Below is a small trained network, with its code and all its weights. Each question gives an input and a class and asks what happens when units are switched off, that is, made to give their printed mean instead of their output.

import numpy as np


def w(rows, s, z=0):
    codes = np.array(rows[::2]) - 128.0
    scale = np.full(codes.shape[1], s)
    scale[-1] = z or s
    return codes * scale


def norm(h):
    return h / np.sqrt((h * h).mean(-1, keepdims=True) + 1e-5)


def f(y):
    return np.maximum(y, 0)


def log_softmax(a):
    a = a - a.max(-1, keepdims=True)
    return a - np.log(np.exp(a).sum(-1, keepdims=True))


def net(x, mask):
    res = np.array(x, float).reshape(1, 8) / 4 @ E
    u = 0
    for l in range(3):
        y = f(norm(res) @ A[l][:, :-1].T + A[l][:, -1])
        res = res + np.where(mask[u : u + 6], y, B[l][:, -1]) @ B[l][:, :-1]
        u += 6
    return log_softmax(norm(res)[-1] @ U[:, :-1].T + U[:, -1])


A, B = {}, {}
E = w([
[133,133,131,123,128,132],'x0',
[125,132,131,124,130,127],'x1',
[81,68,255,122,139,104],'x2',
[93,198,212,227,89,209],'x3',
[119,138,131,125,131,125],'x4',
[137,130,131,125,127,132],'x5',
[132,126,127,133,130,128],'x6',
[120,92,120,103,246,201],'x7',
],0.0078)
A[0] = w([
[136,185,21,98,138,112,71],'0.n1',
[113,197,134,205,72,115,150],'0.n2',
[139,176,97,89,177,166,73],'0.n3',
[177,183,12,67,178,47,109],'0.n4',
[147,134,116,148,76,17,83],'0.n5',
[131,69,253,107,51,2,2],'0.n6',
],0.0088,0.0057)
B[0] = w([
[110,84,159,89,93,161,202],'0.n1',
[180,144,138,176,103,67,234],'0.n2',
[154,103,65,147,222,117,165],'0.n3',
[110,119,178,109,92,184,255],'0.n4',
[64,165,12,69,126,255,196],'0.n5',
[70,9,107,136,136,121,222],'0.n6',
],0.0087,0.0065)
A[1] = w([
[103,173,141,62,69,125,2],'1.n1',
[93,170,206,171,154,158,34],'1.n2',
[177,65,220,151,223,10,61],'1.n3',
[101,107,96,109,195,15,110],'1.n4',
[143,248,51,229,250,176,34],'1.n5',
[195,114,62,210,253,173,110],'1.n6',
],0.0072,0.0025)
B[1] = w([
[109,224,106,104,47,102,159],'1.n1',
[126,41,136,182,221,213,191],'1.n2',
[157,210,80,174,183,81,216],'1.n3',
[135,106,109,137,121,62,178],'1.n4',
[137,254,138,71,93,247,244],'1.n5',
[59,129,197,31,82,115,253],'1.n6',
],0.0079,0.0039)
A[2] = w([
[173,139,169,104,182,206,74],'2.n1',
[170,124,178,81,191,21,39],'2.n2',
[104,75,204,178,96,9,2],'2.n3',
[120,110,210,212,131,187,85],'2.n4',
[103,92,125,108,194,143,228],'2.n5',
[164,162,157,172,63,121,168],'2.n6',
],0.011,0.0028)
B[2] = w([
[91,68,76,131,94,83,221],'2.n1',
[153,178,145,209,106,152,178],'2.n2',
[122,176,82,60,102,245,197],'2.n3',
[113,93,63,41,104,132,223],'2.n4',
[188,120,184,194,178,31,253],'2.n5',
[164,173,187,160,160,73,211],'2.n6',
],0.013,0.0064)
U = w([
[99,138,101,46,63,208,72],'0',
[98,6,94,84,164,111,51],'1',
[159,158,164,190,148,79,253],'2',
],0.016,0.0026)

Each question gives the input, the list of numbers given to net, and the class t.
The units are the neurons (one row each of A and B). Each row of codes is followed by its name. A weight is (code - 128) times the scale printed after its matrix; where a second scale follows, it is the last column's (A, B and U).
mask holds one flag per neuron, layer by layer. A switched-off neuron (its flag False) gives its mean, the last column of its row in B, instead of its output. The means were averaged over made-up inputs and are rounded, as every weight is.
A unit's drop is (log p(t) with every unit on - log p(t) with that unit switched off) / (log p(t) with every unit on - log p(t) with every unit switched off).
The circuit of an input: a set's keep is (log p(t) with only the set's units on - log p(t) with every unit switched off) / (log p(t) with every unit on - log p(t) with every unit switched off). Starting from the 12 units with the biggest drops (on a tie, the unit counted first), units are removed one at a time, each time the one whose removal leaves the highest keep (on an exact tie, the one counted first), for as long as the keep stays at least 0.8.
units of the circuit, in order: the units of the circuit, biggest drop first
top k neurons: the k neurons with the biggest drops, biggest first
top k neurons in layer l: the k neurons of layer l with the biggest drops, biggest first
drop when u is switched off: that unit's drop, to one decimal
input [-7,0,6,0,5,-4,2,3], class 2: top neuron : (0.n4)
input [6,-8,4,-6,-8,6,-7,1], class 2: units of the circuit, in order : (2.n2; 0.n5)
input [-1,-4,-4,-6,-1,-1,-5,0], class 0: top 3 neurons in layer 0 : (0.n4; 0.n6; 0.n1)
input [7,-2,8,-1,-1,3,-8,5], class 2: units of the circuit, in order : (1.n3; 2.n2; 0.n5)
input [3,-1,2,7,6,6,-8,4], class 1: top 2 neurons in layer 2 : (2.n4; 2.n1)
input [-3,0,2,-6,6,0,-5,5], class 2: top 2 neurons : (0.n5; 2.n2)
input [-7,5,3,7,5,0,-1,0], class 0: top 4 neurons : (2.n4; 0.n2; 2.n5; 0.n5)
input [6,0,8,7,7,-4,3,4], class 1: top 2 neurons : (2.n4; 1.n2)
input [2,2,1,8,7,-7,-6,7], class 1: top 2 neurons : (1.n2; 2.n1)
input [4,6,4,5,7,-4,-7,1], class 1: top 2 neurons : (1.n2; 2.n4)
input [1,7,1,5,4,2,5,3], class 1: top 2 neurons : (1.n2; 0.n5)
input [-2,5,-1,1,-8,-6,-4,5], class 0: top 3 neurons : (1.n5; 0.n6; 1.n6)
input [5,-2,-8,2,2,8,-4,-1], class 2: top 3 neurons : (0.n5; 2.n6; 0.n1)
input [-2,-2,3,7,4,3,3,-7], class 0: units of the circuit, in order : (2.n4)
input [3,8,-2,-3,-5,-2,-4,0], class 0: top 2 neurons : (0.n4; 0.n6)
input [-3,-2,-1,1,-3,-8,6,4], class 0: top 2 neurons : (1.n5; 0.n6)
input [3,2,2,7,-5,0,-8,7], class 1: top 2 neurons in layer 2 : (2.n1; 2.n3)
input [8,6,6,7,-1,-6,5,1], class 1: top 2 neurons : (1.n2; 2.n4)
input [-4,-3,-1,-1,-4,-1,2,0], class 0: top 2 neurons in layer 1 : (1.n1; 1.n2)
input [3,-4,5,2,-8,-8,5,-7], class 0: units of the circuit, in order : (2.n3)
input [-5,-3,7,-6,3,7,-2,3], class 2: drop when 2.n2 is switched off : 0.2
input [-5,7,2,-3,-1,-6,-3,6], class 2: drop when 0.n5 is switched off : 0.1
input [-6,-7,4,5,-2,-8,6,-1], class 0: drop when 2.n3 is switched off : 2.4
